What each symbol does to the units:
q885: +>q848, ^>q765
q904: +>q89, ^>q635
q830: +>q994, ^>q548
q305: +>q765, ^>q848
q672: +>q372, ^>q262
q983: +>q97, ^>q398
q262: +>q41, ^>q672
q307: +>q445, ^>q790
q986: +>q714, ^>q401
q714: +>q499, ^>q526
q85: +>q305, ^>q400
q401: +>q403, ^>q986
q351: +>q672, ^>q41
q614: +>q269, ^>q953
q219: +>q85, ^>q657
q235: +>q721, ^>q851
q372: +>q790, ^>q445
q790: +>q614, ^>q307
q652: +>q830, ^>q591
q97: +>q235, ^>q299
q645: +>q752, ^>q356
q299: +>q398, ^>q97
q635: +>q219, ^>q904
q445: +>q262, ^>q372
q851: +>q299, ^>q235
q953: +>q307, ^>q614
q499: +>q356, ^>q752
q535: +>q851, ^>q721
q752: +>q526, ^>q499
q591: +>q566, ^>q652
q41: +>q118, ^>q351
q848: +>q400, ^>q305
q481: +>q953, ^>q269
q269: +>q885, ^>q481
q89: +>q213, ^>q373
q373: +>q635, ^>q89
q213: +>q548, ^>q994
q153: +>q652, ^>q566
q526: +>q401, ^>q714
q566: +>q535, ^>q153
q721: +>q153, ^>q535
q403: +>q351, ^>q118
q765: +>q481, ^>q885
q994: +>q373, ^>q213
q398: +>q645, ^>q983
q118: +>q986, ^>q403
q356: +>q983, ^>q645
q400: +>q657, ^>q85
q548: +>q591, ^>q830
q657: +>q904, ^>q219

In the rows, zero is written as 149.

The rows follow the links: the fewer symbols apart two units are, the more alike their rows tend to be.

Each row is also shifted at random along 5 hidden directions that mean nothing.

One row for each unit, in no order:
Each row is one unit's numbers.
row 1: 79 141 103 122 195 110 100 153 106 185 167 215 108 105 103 118 97 126 138 124 146 104 192 172 197 96 108 205 103 172 104 156 180
row 2: 104 171 95 154 245 130 187 129 107 112 195 211 61 187 190 113 78 152 138 122 105 138 118 207 216 144 153 125 142 167 162 190 223
row 3: 306 181 202 184 146 147 181 114 201 126 153 87 168 207 183 126 176 157 155 152 133 208 95 115 139 131 210 120 196 152 211 121 145
row 4: 94 116 123 122 158 174 162 59 106 210 203 253 84 161 110 97 133 121 141 167 116 77 188 197 210 161 66 192 134 142 155 151 211
row 5: 161 128 204 176 143 136 172 119 201 164 109 102 191 143 158 122 163 126 130 152 193 163 176 106 130 144 147 157 204 189 188 101 148
row 6: 171 188 99 117 197 171 182 150 169 120 165 173 135 143 170 75 137 144 175 145 150 164 178 191 130 156 159 172 124 172 171 195 196
row 7: 156 163 115 142 183 157 157 182 151 112 177 163 117 163 191 158 99 192 171 136 147 167 139 210 144 169 157 125 110 109 125 195 139
row 8: 130 163 111 107 167 164 130 173 126 150 214 184 91 155 109 167 121 191 172 163 108 135 133 212 169 149 142 152 85 114 111 185 135
row 9: 82 159 202 184 151 161 194 143 179 111 151 89 162 191 197 172 151 178 150 159 146 189 98 126 141 172 203 95 195 153 187 140 130
row 10: 134 125 220 189 147 129 146 146 157 161 146 95 156 171 148 199 154 161 115 159 157 152 116 104 180 143 167 121 192 173 150 107 117
row 11: 233 162 81 147 97 106 91 221 67 129 95 173 170 112 129 219 198 133 132 116 117 136 116 124 138 105 161 140 115 119 111 188 132
row 12: 188 126 119 182 171 95 125 107 118 170 108 211 127 156 189 133 114 108 131 96 165 118 164 155 183 99 115 159 189 126 151 149 192
row 13: 209 158 84 143 158 156 148 204 84 115 123 186 150 117 152 187 163 139 123 138 128 120 139 152 156 169 147 134 114 163 119 190 167
row 14: 221 165 97 160 214 121 165 171 99 100 154 190 105 142 176 137 113 137 117 118 117 138 128 161 197 142 159 133 135 193 146 182 195
row 15: 141 165 127 153 198 125 155 173 169 113 178 163 115 175 188 146 83 202 182 115 164 180 140 206 144 149 170 134 128 105 124 183 129
row 16: 173 92 192 164 154 149 143 155 117 184 126 156 153 118 129 204 129 133 91 148 177 98 177 123 188 176 101 157 166 185 113 113 135
row 17: 121 143 220 139 144 178 147 165 168 158 186 84 160 157 90 189 168 181 130 197 142 155 118 116 166 171 169 133 146 195 143 110 104
row 18: 110 98 151 179 126 149 142 96 115 187 138 203 129 155 171 181 139 121 120 141 151 92 156 155 186 160 84 147 185 127 147 128 176
row 19: 82 127 161 136 88 199 155 128 113 190 137 148 176 131 83 167 218 109 126 195 123 101 168 102 168 180 108 169 145 187 166 128 168
row 20: 203 180 84 113 168 134 134 155 147 147 156 194 135 128 137 85 137 135 187 133 141 156 175 189 139 118 151 188 108 136 151 189 183
row 21: 206 126 181 152 48 190 155 103 153 191 107 137 213 152 135 163 240 112 152 182 146 127 172 89 123 170 126 158 183 133 185 108 147
row 22: 172 200 122 144 160 151 170 202 192 86 132 97 185 144 183 127 159 171 186 138 164 210 141 148 89 153 216 131 131 149 164 186 128
row 23: 175 155 116 187 153 55 98 183 105 134 70 150 166 116 147 150 163 93 90 91 132 149 126 77 169 59 168 143 167 195 147 137 173
row 24: 130 110 133 178 121 108 120 124 105 177 111 204 137 143 173 180 137 128 128 120 153 115 166 153 178 131 102 151 178 112 131 136 161
row 25: 241 172 105 155 183 178 199 101 125 126 197 205 88 194 190 129 115 156 170 149 117 138 128 208 180 182 143 129 145 126 175 191 202
row 26: 167 151 168 115 143 181 130 192 185 155 191 119 149 140 136 177 125 211 197 172 178 172 167 194 95 183 154 150 112 101 100 166 76
row 27: 130 141 203 159 156 187 193 66 222 178 188 135 129 203 177 100 127 174 196 178 172 171 163 181 136 179 142 158 184 111 199 123 148
row 28: 194 143 148 174 143 115 137 136 115 158 100 153 168 136 123 134 184 89 98 125 131 133 139 87 175 106 151 166 171 206 175 119 187
row 29: 108 143 191 147 181 140 151 164 212 148 169 107 155 157 162 130 101 202 179 151 200 183 167 175 121 149 170 147 145 133 132 144 102
row 30: 44 102 190 178 158 122 137 133 119 183 146 157 132 150 135 193 114 153 93 136 153 111 144 131 209 137 119 136 177 177 125 104 150
row 31: 161 177 181 110 129 231 196 156 180 136 212 98 168 161 106 140 193 179 181 216 130 174 148 151 122 210 180 142 119 167 168 146 123
row 32: 95 195 143 117 143 171 155 232 183 99 153 91 188 139 152 161 164 187 177 160 154 202 140 150 84 158 208 133 114 146 132 176 99
row 33: 171 202 103 133 178 142 172 166 184 102 149 138 158 166 194 91 149 159 194 140 143 203 143 165 102 141 199 146 136 136 178 188 163
row 34: 144 128 223 131 101 176 123 188 152 185 173 87 174 140 65 226 186 184 128 210 138 140 133 97 155 167 161 142 131 169 120 104 75
row 35: 184 194 108 115 208 161 176 174 179 113 170 139 148 131 148 70 132 148 169 144 148 176 171 172 124 141 180 172 112 193 165 185 171
row 36: 190 105 224 173 92 200 172 75 134 197 169 140 153 193 127 204 187 155 137 199 134 115 130 118 175 207 109 130 194 130 171 104 139
row 37: 182 167 102 172 152 77 108 136 92 154 122 189 131 139 119 133 170 96 106 118 97 138 118 101 200 66 163 155 158 172 167 142 198
row 38: 146 135 204 105 207 193 168 155 202 173 230 119 124 145 94 114 84 194 173 191 171 152 187 191 156 183 139 182 114 180 122 138 118
row 39: 136 136 83 126 126 168 143 152 117 157 137 212 150 115 155 152 155 125 169 145 162 116 197 187 137 168 106 169 123 110 123 191 172
row 40: 137 182 187 141 199 167 201 173 203 111 183 77 159 160 142 124 143 171 147 172 154 196 128 131 149 169 208 138 158 225 169 128 140
row 41: 196 96 212 187 115 171 162 132 134 171 120 132 177 154 154 225 166 140 107 170 171 126 142 107 167 201 122 122 194 158 142 108 130
row 42: 110 148 158 176 109 79 109 148 145 169 89 134 183 138 140 150 189 112 131 124 140 161 140 80 149 74 159 165 183 161 169 119 144
row 43: 190 149 166 130 198 228 219 155 183 118 199 138 137 158 201 151 101 191 171 174 199 154 176 222 128 255 135 130 139 147 150 184 150
row 44: 161 157 97 171 146 139 156 160 86 109 100 195 153 139 178 174 171 113 105 122 129 124 124 136 175 159 145 117 157 171 157 169 197
row 45: 52 142 188 161 134 123 133 118 168 188 130 123 174 148 126 126 162 126 138 162 164 151 160 95 155 112 149 174 171 178 171 105 145
row 46: 129 139 200 172 133 138 159 110 203 163 110 107 184 159 186 120 163 145 155 142 187 182 166 115 121 135 157 149 212 142 182 105 145
row 47: 122 163 76 171 201 123 180 129 143 112 118 218 135 147 241 90 104 118 164 94 169 152 172 189 149 141 127 152 163 130 173 196 211
row 48: 177 139 209 153 153 133 135 134 221 181 154 102 167 159 150 115 130 172 173 152 189 190 168 135 123 117 158 171 180 133 157 111 117
row 49: 91 165 84 113 169 181 164 89 137 166 192 238 96 163 141 77 140 135 194 158 119 124 175 218 167 153 116 182 118 123 172 190 215
row 50: 92 144 215 154 165 137 143 142 213 173 151 91 173 141 137 118 130 156 157 163 185 168 174 127 131 129 149 172 177 174 147 106 119

Some units, each with its row:
q41 row 42
q351 row 34
q118 row 21
q721 row 38
q89 row 20
q752 row 30
q953 row 37
q153 row 26
q307 row 23
q299 row 24
q591 row 39
q373 row 8
q372 row 9
q499 row 46
q714 row 5
q635 row 25
q645 row 16
q548 row 47
q885 row 32

Row, symbols taken left to right, then the row they reach:
row 1 ^ ^ +: row 4
row 12 + ^ +: row 29
row 13 ^ + ^: row 14
row 11 + ^: row 31
row 45 ^ +: row 10
row 19 ^ ^ ^: row 17
row 3 + + ^: row 44
row 7 ^ ^ ^: row 49
row 43 + ^ ^: row 15
row 33 + ^ ^: row 35
row 18 ^: row 48
row 22 + + +: row 6
row 50 + +: row 27
row 40 ^ + +: row 28

